Here is a tiny trained network, its code and every weight. The questions are about switching its units off for an input and a target symbol, where a switched-off unit gives its printed mean instead of its output.

import numpy as np


def w(rows, s, z=0):
    codes = np.array(rows[::2]) - 128.0
    scale = np.full(codes.shape[1], s)
    scale[-1] = z or s
    return codes * scale


def norm(h):
    return h / np.sqrt((h * h).mean(-1, keepdims=True) + 1e-5)


def f(y):
    return np.maximum(y, 0)


def softmax(a):
    e = np.exp(a - a.max(-1, keepdims=True))
    return e / e.sum(-1, keepdims=True)


def log_softmax(a):
    a = a - a.max(-1, keepdims=True)
    return a - np.log(np.exp(a).sum(-1, keepdims=True))


def net(x, mask):
    ids = ['ΓΔΞΨΩαβζηθμστ'.index(c) for c in x.split()]
    T = len(ids)
    res = E[ids] + P[:T]
    r = norm(res)
    for j in range(3):
        rows = slice(3 * j, 3 * j + 3)
        q, k, v = (r @ M[0][rows].T for M in (Q, K, V))
        z = softmax(np.where(np.tri(T) > 0, q @ k.T / 3**0.5, -1e9)) @ v
        o = O[0][rows]
        res = res + np.where(mask[j], z, o[:, -1]) @ o[:, :-1]
    y = f(norm(res) @ A[0][:, :-1].T + A[0][:, -1])
    res = res + np.where(mask[3:7], y, B[0][:, -1]) @ B[0][:, :-1]
    return log_softmax(norm(res)[-1] @ U[:, :-1].T + U[:, -1])


Q, K, V, O, A, B = {}, {}, {}, {}, {}, {}
E = w([
[62,187,181,116],'Γ',
[54,57,133,72],'Δ',
[109,201,135,130],'Ξ',
[70,167,118,156],'Ψ',
[97,187,164,92],'Ω',
[94,171,178,85],'α',
[172,146,124,49],'β',
[59,105,104,123],'ζ',
[211,157,32,45],'η',
[198,62,113,252],'θ',
[107,205,156,204],'μ',
[137,211,152,36],'σ',
[221,161,35,10],'τ',
],0.012)
P = w([
[143,102,237,2],'0',
[90,89,199,86],'1',
[100,127,163,121],'2',
[104,126,161,141],'3',
[107,126,162,152],'4',
[107,130,164,162],'5',
[106,124,169,174],'6',
[105,118,174,179],'7',
[106,123,179,186],'8',
],0.0096)
Q[0] = w([
[215,153,170,150],'head 1',
[111,210,64,95],'head 1',
[151,117,147,124],'head 1',
[174,181,169,110],'head 2',
[140,60,13,191],'head 2',
[120,254,160,217],'head 2',
[98,138,120,157],'head 3',
[99,165,151,187],'head 3',
[70,63,91,180],'head 3',
],0.012)
K[0] = w([
[180,82,193,224],'head 1',
[139,95,106,130],'head 1',
[184,69,83,135],'head 1',
[130,91,99,141],'head 2',
[54,174,200,98],'head 2',
[160,65,189,247],'head 2',
[160,94,210,64],'head 3',
[207,53,125,193],'head 3',
[125,126,172,172],'head 3',
],0.011)
V[0] = w([
[153,108,163,185],'head 1',
[180,10,120,121],'head 1',
[254,95,134,169],'head 1',
[201,94,173,177],'head 2',
[61,128,80,63],'head 2',
[119,122,83,100],'head 2',
[94,181,159,83],'head 3',
[186,95,200,154],'head 3',
[106,138,107,66],'head 3',
],0.0087)
O[0] = w([
[114,254,104,181,93],'head 1',
[234,180,158,102,26],'head 1',
[186,198,118,168,1],'head 1',
[181,171,146,55,114],'head 2',
[109,138,232,174,130],'head 2',
[124,151,155,201,97],'head 2',
[218,79,204,76,225],'head 3',
[36,175,103,126,153],'head 3',
[134,15,119,153,175],'head 3',
],0.0083,0.0047)
A[0] = w([
[135,66,113,105,51],'neuron 1',
[125,44,167,109,129],'neuron 2',
[171,123,136,248,5],'neuron 3',
[204,116,62,154,88],'neuron 4',
],0.015,0.0019)
B[0] = w([
[70,162,216,146,181],'neuron 1',
[160,238,204,196,250],'neuron 2',
[178,160,100,81,141],'neuron 3',
[92,1,156,233,142],'neuron 4',
],0.013)
U = w([
[85,96,113,95,73],'Γ',
[151,182,234,112,220],'Δ',
[133,159,69,96,12],'Ξ',
[83,81,59,114,80],'Ψ',
[126,103,105,62,32],'Ω',
[111,61,143,8,3],'α',
[225,107,118,86,81],'β',
[42,89,124,184,14],'ζ',
[132,45,77,158,116],'η',
[218,194,41,165,86],'θ',
[105,182,121,215,221],'μ',
[201,120,124,31,46],'σ',
[146,32,115,127,68],'τ',
],0.014,0.0043)

Each question gives the input, a string of symbols that net reads in full, and the target symbol t.
The units are the heads (3 rows each of Q, K, V and O) and the neurons (one row each of A and B). Each row of codes is followed by its name. A weight is (code - 128) times the scale printed after its matrix; where a second scale follows, it is the last column's (O, A, B and U).
mask holds one flag per unit, heads first, then neurons. A switched-off unit (its flag False) gives its mean, the last column of its rows in O or B, instead of its output. The means were averaged over made-up inputs and are rounded, as every weight is.
A unit's drop is (log p(t) with every unit on - log p(t) with that unit switched off) / (log p(t) with every unit on - log p(t) with every unit switched off).
The circuit of an input: a set's keep is (log p(t) with only the set's units on - log p(t) with every unit switched off) / (log p(t) with every unit on - log p(t) with every unit switched off). Starting from all 7 units, units are removed one at a time, each time the one whose removal leaves the highest keep (on an exact tie, the one counted first), for as long as the keep stays at least 0.8.
units of the circuit, in order: the units of the circuit, biggest drop first
unit that matters most: the unit with the biggest drop
k most important neurons: the k neurons with the biggest drops, biggest first
heads that matter: for each layer, one digit per head in row order, 1 if its drop is at least 0.15 and else 0, layers parted by /
drop of u: that unit's drop, to one decimal
input α Γ μ η θ σ, target σ: units of the circuit, in order => neuron 2; head 2
input ζ θ β, target β: units of the circuit, in order => head 1; neuron 2; neuron 1
input μ β η Γ μ β Δ μ, target ζ: units of the circuit, in order => head 1; neuron 2; head 2
input μ μ τ Ξ α θ, target θ: 3 most important neurons => neuron 3; neuron 2; neuron 1
input σ Ψ θ β α, target α: heads that matter => 011
input σ Ξ Δ Ξ θ μ α Ψ β, target β: units of the circuit, in order => head 1; neuron 2; head 2; neuron 4
input μ θ Ξ μ α μ η, target η: 3 most important neurons => neuron 4; neuron 2; neuron 1
input ζ μ θ, target θ: heads that matter => 101
input μ θ σ σ, target σ: heads that matter => 110
input σ Δ η τ θ σ Δ Ξ α, target α: unit that matters most => neuron 2
input Ψ α θ ζ β η, target η: units of the circuit, in order => head 1; neuron 4; neuron 2
input τ σ Δ Γ θ η μ ζ, target ζ: 2 most important neurons => neuron 2; neuron 1
input α μ Γ τ Ψ μ Ψ Ω μ, target ζ: 2 most important neurons => neuron 2; neuron 1
input Ω μ Δ μ θ Ψ μ ζ, target ζ: drop of head 3 => 1.2
